Below are the code and all the weights of a small trained network. Each question names an input and a class and asks about switching units off, where a switched-off unit gives its printed mean instead of its output.

import numpy as np


def w(rows, s, z=0):
    codes = np.array(rows[::2]) - 128.0
    scale = np.full(codes.shape[1], s)
    scale[-1] = z or s
    return codes * scale


def norm(h):
    return h / np.sqrt((h * h).mean(-1, keepdims=True) + 1e-5)


def f(y):
    return y / 2 * (1 + np.tanh(0.7978845608 * (y + 0.044715 * y**3)))


def log_softmax(a):
    a = a - a.max(-1, keepdims=True)
    return a - np.log(np.exp(a).sum(-1, keepdims=True))


def net(x, mask):
    res = np.array(x, float).reshape(1, 4) / 4 @ E
    u = 0
    for l in range(3):
        y = f(norm(res) @ A[l][:, :-1].T + A[l][:, -1])
        res = res + np.where(mask[u : u + 3], y, B[l][:, -1]) @ B[l][:, :-1]
        u += 3
    return log_softmax(norm(res)[-1] @ U[:, :-1].T + U[:, -1])


A, B = {}, {}
E = w([
[94,143,146,98,68],'x0',
[137,128,184,129,128],'x1',
[149,78,92,5,72],'x2',
[186,118,131,118,64],'x3',
],0.0015)
A[0] = w([
[218,11,235,98,187,63],'L0N0',
[234,35,122,114,164,5],'L0N1',
[183,94,98,92,3,10],'L0N2',
],0.0033,0.0034)
B[0] = w([
[125,228,152,136,9,57],'L0N0',
[251,243,34,27,73,1],'L0N1',
[121,66,212,248,129,95],'L0N2',
],0.0026,0.00065)
A[1] = w([
[76,99,108,101,165,142],'L1N0',
[196,159,42,205,155,67],'L1N1',
[254,142,119,229,106,5],'L1N2',
],0.0038,0.0019)
B[1] = w([
[145,143,117,149,39,254],'L1N0',
[140,59,222,68,81,166],'L1N1',
[188,70,147,4,43,138],'L1N2',
],0.004,0.0008)
A[2] = w([
[72,127,162,138,81,31],'L2N0',
[134,158,2,76,126,1],'L2N1',
[53,162,104,93,127,133],'L2N2',
],0.0059,0.002)
B[2] = w([
[220,124,126,125,82,156],'L2N0',
[132,254,53,207,112,219],'L2N1',
[195,66,157,96,100,253],'L2N2',
],0.0059,0.0012)
U = w([
[16,60,225,245,250,3],'0',
[180,238,19,154,58,102],'1',
[243,3,241,14,18,191],'2',
],0.0058,0.00057)

Each question gives the input, the list of numbers given to net, and the class t.
The units are the neurons (one row each of A and B). Each row of codes is followed by its name. A weight is (code - 128) times the scale printed after its matrix; where a second scale follows, it is the last column's (A, B and U).
mask holds one flag per neuron, layer by layer. A switched-off neuron (its flag False) gives its mean, the last column of its row in B, instead of its output. The means were averaged over made-up inputs and are rounded, as every weight is.
A unit's drop is (log p(t) with every unit on - log p(t) with that unit switched off) / (log p(t) with every unit on - log p(t) with every unit switched off).
The circuit of an input: a set's keep is (log p(t) with only the set's units on - log p(t) with every unit switched off) / (log p(t) with every unit on - log p(t) with every unit switched off). Starting from all 9 units, units are removed one at a time, each time the one whose removal leaves the highest keep (on an exact tie, the one counted first), for as long as the keep stays at least 0.8.
circuit, biggest first: the units of the circuit, biggest drop first
top k neurons: the k neurons with the biggest drops, biggest first
k most important neurons of layer l: the k neurons of layer l with the biggest drops, biggest first
drop of u: that unit's drop, to one decimal
input [2,-4,0,-7], class 2: circuit, biggest first : L2N2
input [-8,-3,1,0], class 2: 2 most important neurons of layer 0 : L0N0; L0N1
input [6,-1,-6,7], class 2: top 3 neurons : L2N1; L1N2; L2N0
input [-8,6,5,2], class 1: circuit, biggest first : L0N1; L2N1
input [-3,8,4,0], class 1: circuit, biggest first : L1N1; L2N2
input [1,-5,-6,4], class 2: top 2 neurons : L1N1; L1N2
input [3,-6,-7,3], class 2: circuit, biggest first : L2N1; L1N2
input [0,0,7,0], class 1: circuit, biggest first : L1N1; L2N1
input [0,-7,-3,2], class 2: top 2 neurons : L1N1; L2N1
input [-3,6,7,-6], class 1: circuit, biggest first : L2N1; L1N1
input [-4,-8,5,5], class 1: drop of L2N1 : 0.3
input [-8,-2,-7,7], class 2: drop of L1N2 : 0.9
input [1,-4,7,-3], class 1: drop of L2N2 : 0.0
input [-6,2,-4,5], class 2: circuit, biggest first : L1N2
